Below is a small trained network, with its code and all its weights. Each question gives an input and a class and asks what happens when units are switched off, that is, made to give their printed mean instead of their output.

import numpy as np


def w(rows, s, z=0):
    codes = np.array(rows[::2]) - 128.0
    scale = np.full(codes.shape[1], s)
    scale[-1] = z or s
    return codes * scale


def f(y):
    return np.maximum(y, 0)


def log_softmax(a):
    a = a - a.max(-1, keepdims=True)
    return a - np.log(np.exp(a).sum(-1, keepdims=True))


def net(x, mask):
    res = np.array(x, float).reshape(1, 2) / 4 @ E
    y = f(res @ A[0][:, :-1].T + A[0][:, -1])
    res = res + np.where(mask, y, B[0][:, -1]) @ B[0][:, :-1]
    return log_softmax(res[-1] @ U[:, :-1].T + U[:, -1])


A, B = {}, {}
E = w([
[177,205,69,9,112,78,213,137,143],'x0',
[51,67,106,50,233,163,105,202,54],'x1',
],0.011)
A[0] = w([
[173,174,54,56,129,69,171,130,175,92],'neuron 1',
[90,123,200,118,97,117,83,127,154,251],'neuron 2',
[147,134,158,181,61,103,124,43,183,66],'neuron 3',
[171,153,165,245,52,71,164,64,225,125],'neuron 4',
[112,102,168,169,93,137,72,132,160,140],'neuron 5',
[125,134,101,132,141,99,103,142,157,112],'neuron 6',
[106,113,159,154,126,168,86,118,153,71],'neuron 7',
[70,72,114,70,224,180,70,182,43,86],'neuron 8',
[136,133,109,50,95,83,211,93,98,64],'neuron 9',
[119,84,188,244,147,185,41,77,109,63],'neuron 10',
],0.012,0.019)
B[0] = w([
[202,182,117,172,192,213,45,123,145,201],'neuron 1',
[136,238,50,94,77,158,165,32,71,244],'neuron 2',
[97,34,163,92,200,76,138,202,174,183],'neuron 3',
[100,60,144,66,148,128,238,145,137,247],'neuron 4',
[216,163,129,104,136,148,145,93,118,184],'neuron 5',
[115,149,131,107,126,144,132,111,121,128],'neuron 6',
[164,120,181,154,165,143,134,146,159,149],'neuron 7',
[101,68,163,58,186,104,192,151,190,249],'neuron 8',
[221,133,223,210,160,196,82,162,187,170],'neuron 9',
[252,171,163,207,201,238,27,183,191,214],'neuron 10',
],0.013,0.02)
U = w([
[203,164,136,166,149,167,83,142,152,115],'0',
[94,14,138,73,153,125,179,158,154,114],'1',
[110,248,64,89,93,135,165,20,98,250],'2',
[83,125,112,155,83,67,90,115,89,103],'3',
[87,112,79,121,86,129,130,140,81,100],'4',
[129,133,128,165,132,82,97,150,107,101],'5',
[104,98,109,143,100,123,97,100,94,101],'6',
],0.017,0.016)

Each question gives the input, the list of numbers given to net, and the class t.
The units are the neurons (one row each of A and B). Each row of codes is followed by its name. A weight is (code - 128) times the scale printed after its matrix; where a second scale follows, it is the last column's (A, B and U).
mask holds one flag per neuron, in row order. A switched-off neuron (its flag False) gives its mean, the last column of its row in B, instead of its output. The means were averaged over made-up inputs and are rounded, as every weight is.
A unit's drop is (log p(t) with every unit on - log p(t) with that unit switched off) / (log p(t) with every unit on - log p(t) with every unit switched off).
The circuit of an input: a set's keep is (log p(t) with only the set's units on - log p(t) with every unit switched off) / (log p(t) with every unit on - log p(t) with every unit switched off). Starting from all 10 units, units are removed one at a time, each time the one whose removal leaves the highest keep (on an exact tie, the one counted first), for as long as the keep stays at least 0.8.
circuit, biggest first: the units of the circuit, biggest drop first
k most important neurons: the k neurons with the biggest drops, biggest first
drop when u is switched off: that unit's drop, to one decimal
input [-4,-7], class 1: circuit, biggest first : neuron 4
input [7,7], class 0: 3 most important neurons : neuron 1; neuron 4; neuron 9
input [5,5], class 0: 4 most important neurons : neuron 4; neuron 1; neuron 3; neuron 9
input [-2,-5], class 1: 2 most important neurons : neuron 4; neuron 3
input [1,3], class 2: circuit, biggest first : neuron 4; neuron 10
input [0,3], class 2: 2 most important neurons : neuron 4; neuron 3
input [4,-5], class 1: 2 most important neurons : neuron 4; neuron 10
input [-7,-8], class 1: 4 most important neurons : neuron 4; neuron 3; neuron 1; neuron 9
input [6,5], class 0: 2 most important neurons : neuron 4; neuron 1
input [3,-3], class 2: 2 most important neurons : neuron 10; neuron 8
input [3,1], class 2: 2 most important neurons : neuron 10; neuron 3
input [-3,4], class 1: 2 most important neurons : neuron 8; neuron 1
input [2,-3], class 2: 2 most important neurons : neuron 8; neuron 10
input [8,6], class 0: circuit, biggest first : neuron 1
input [-6,-7], class 1: 3 most important neurons : neuron 4; neuron 3; neuron 1
input [-3,0], class 2: drop when neuron 9 is switched off : 0.1
input [-3,-8], class 1: drop when neuron 4 is switched off : 0.4
